Below is a small trained network, with its code and all its weights. Each question gives an input and a class and asks what happens when units are switched off, that is, made to give their printed mean instead of their output.

import numpy as np


def w(rows, s, z=0):
    codes = np.array(rows[::2]) - 128.0
    scale = np.full(codes.shape[1], s)
    scale[-1] = z or s
    return codes * scale


def f(y):
    return np.maximum(y, 0)


def log_softmax(a):
    a = a - a.max(-1, keepdims=True)
    return a - np.log(np.exp(a).sum(-1, keepdims=True))


def net(x, mask):
    res = np.array(x, float).reshape(1, 6) / 4 @ E
    y = f(res @ A[0][:, :-1].T + A[0][:, -1])
    res = res + np.where(mask, y, B[0][:, -1]) @ B[0][:, :-1]
    return log_softmax(res[-1] @ U[:, :-1].T + U[:, -1])


A, B = {}, {}
E = w([
[239,147,80],'x0',
[70,219,3],'x1',
[128,129,128],'x2',
[149,245,224],'x3',
[125,126,124],'x4',
[130,127,127],'x5',
],0.0041)
A[0] = w([
[117,48,100,93],'N0',
[145,124,150,90],'N1',
[152,159,143,129],'N2',
[141,231,183,127],'N3',
[140,152,123,232],'N4',
[101,95,97,157],'N5',
[110,120,148,99],'N6',
[111,134,150,98],'N7',
[118,170,156,146],'N8',
[39,116,164,79],'N9',
[143,91,165,70],'N10',
[127,84,77,129],'N11',
[126,72,83,78],'N12',
[181,136,105,94],'N13',
[122,163,76,59],'N14',
[111,151,96,78],'N15',
[133,152,153,99],'N16',
[161,100,156,94],'N17',
[176,128,117,103],'N18',
[105,177,43,110],'N19',
[176,137,103,98],'N20',
[254,135,81,78],'N21',
[119,104,80,64],'N22',
[134,94,172,79],'N23',
[198,46,195,75],'N24',
[89,122,143,96],'N25',
[145,98,156,76],'N26',
[122,142,135,244],'N27',
[130,175,164,85],'N28',
[86,160,95,83],'N29',
[41,116,162,72],'N30',
[209,141,96,77],'N31',
[138,113,142,96],'N32',
[85,121,147,89],'N33',
[115,137,152,109],'N34',
[109,166,78,54],'N35',
[220,140,92,87],'N36',
[163,159,125,78],'N37',
[146,149,125,105],'N38',
[52,127,162,93],'N39',
[106,86,97,91],'N40',
[102,188,89,79],'N41',
[136,127,120,254],'N42',
[156,71,72,116],'N43',
[131,172,152,91],'N44',
[69,128,137,109],'N45',
[160,84,181,60],'N46',
],0.0098,0.0046)
B[0] = w([
[217,165,127,171],'N0',
[125,127,103,135],'N1',
[165,128,119,155],'N2',
[250,150,80,207],'N3',
[121,51,180,229],'N4',
[177,122,150,179],'N5',
[111,139,131,135],'N6',
[130,143,129,135],'N7',
[179,120,111,172],'N8',
[82,193,192,163],'N9',
[95,117,77,147],'N10',
[194,150,136,173],'N11',
[199,161,93,155],'N12',
[97,158,163,144],'N13',
[82,126,72,143],'N14',
[103,117,95,138],'N15',
[153,141,105,140],'N16',
[97,119,83,152],'N17',
[99,146,153,144],'N18',
[68,93,55,189],'N19',
[100,156,153,144],'N20',
[53,199,206,176],'N21',
[138,150,84,141],'N22',
[94,118,90,152],'N23',
[45,110,9,201],'N24',
[111,153,152,140],'N25',
[106,115,80,142],'N26',
[121,47,197,244],'N27',
[184,157,102,150],'N28',
[79,107,93,150],'N29',
[83,194,188,159],'N30',
[84,171,177,153],'N31',
[117,121,107,133],'N32',
[104,154,152,140],'N33',
[137,143,128,139],'N34',
[80,111,56,144],'N35',
[83,180,188,162],'N36',
[139,154,124,136],'N37',
[134,135,128,134],'N38',
[100,179,182,161],'N39',
[180,155,114,151],'N40',
[93,107,48,156],'N41',
[106,55,203,253],'N42',
[207,142,125,175],'N43',
[177,147,102,146],'N44',
[99,155,166,153],'N45',
[90,109,49,160],'N46',
],0.025,0.0046)
U = w([
[76,76,158,255],'0',
[10,107,33,63],'1',
[96,82,174,176],'2',
[22,254,208,50],'3',
[197,176,103,73],'4',
],0.0056,0.0047)

Each question gives the input, the list of numbers given to net, and the class t.
The units are the neurons (one row each of A and B). Each row of codes is followed by its name. A weight is (code - 128) times the scale printed after its matrix; where a second scale follows, it is the last column's (A, B and U).
mask holds one flag per neuron, in row order. A switched-off neuron (its flag False) gives its mean, the last column of its row in B, instead of its output. The means were averaged over made-up inputs and are rounded, as every weight is.
A unit's drop is (log p(t) with every unit on - log p(t) with that unit switched off) / (log p(t) with every unit on - log p(t) with every unit switched off).
The circuit of an input: a set's keep is (log p(t) with only the set's units on - log p(t) with every unit switched off) / (log p(t) with every unit on - log p(t) with every unit switched off). Starting from the 12 units with the biggest drops (on a tie, the unit counted first), units are removed one at a time, each time the one whose removal leaves the highest keep (on an exact tie, the one counted first), for as long as the keep stays at least 0.8.
units of the circuit, in order: the units of the circuit, biggest drop first
unit that matters most: the unit with the biggest drop
top k neurons: the k neurons with the biggest drops, biggest first
drop of u: that unit's drop, to one decimal
input [6,3,0,-2,-4,4], class 3: units of the circuit, in order : [N21 N36]
input [-6,-3,1,1,2,-1], class 3: top 2 neurons : [N9 N30]
input [-6,-5,2,2,-2,1], class 3: units of the circuit, in order : [N9 N30]
input [-6,8,4,2,-6,0], class 1: top 2 neurons : [N19 N41]
input [4,7,-4,-8,-1,1], class 4: units of the circuit, in order : [N43]
input [-4,-7,-4,-8,3,2], class 4: units of the circuit, in order : [N0 N12]
input [-6,-5,-5,-4,3,-1], class 3: units of the circuit, in order : [N9 N30 N4]
input [1,-8,1,8,3,4], class 1: units of the circuit, in order : [N24 N46]
input [8,5,-1,-3,6,3], class 3: top 2 neurons : [N21 N36]
input [-8,-2,7,6,0,7], class 3: top 3 neurons : [N9 N30 N39]
input [1,7,5,-1,0,0], class 1: units of the circuit, in order : [N19 N41]
input [3,-7,8,8,-6,1], class 4: top 2 neurons : [N3 N28]
input [6,-6,6,0,5,-1], class 1: top 2 neurons : [N24 N46]
input [-7,-6,-1,4,3,-2], class 3: units of the circuit, in order : [N9 N30]
input [3,-7,-8,-5,-5,2], class 1: units of the circuit, in order : [N24]
input [1,8,-2,7,-3,0], class 1: units of the circuit, in order : [N19 N41]
input [7,-4,-6,-3,-5,4], class 3: units of the circuit, in order : [N21 N36]
input [6,3,-2,-1,5,0], class 3: top 2 neurons : [N21 N36]
input [7,-4,-5,7,-4,3], class 3: top 3 neurons : [N21 N36 N31]
input [5,8,4,1,2,-3], class 1: unit that matters most : N19
input [1,-8,-6,-5,-2,-7], class 1: drop of N24 : 0.5
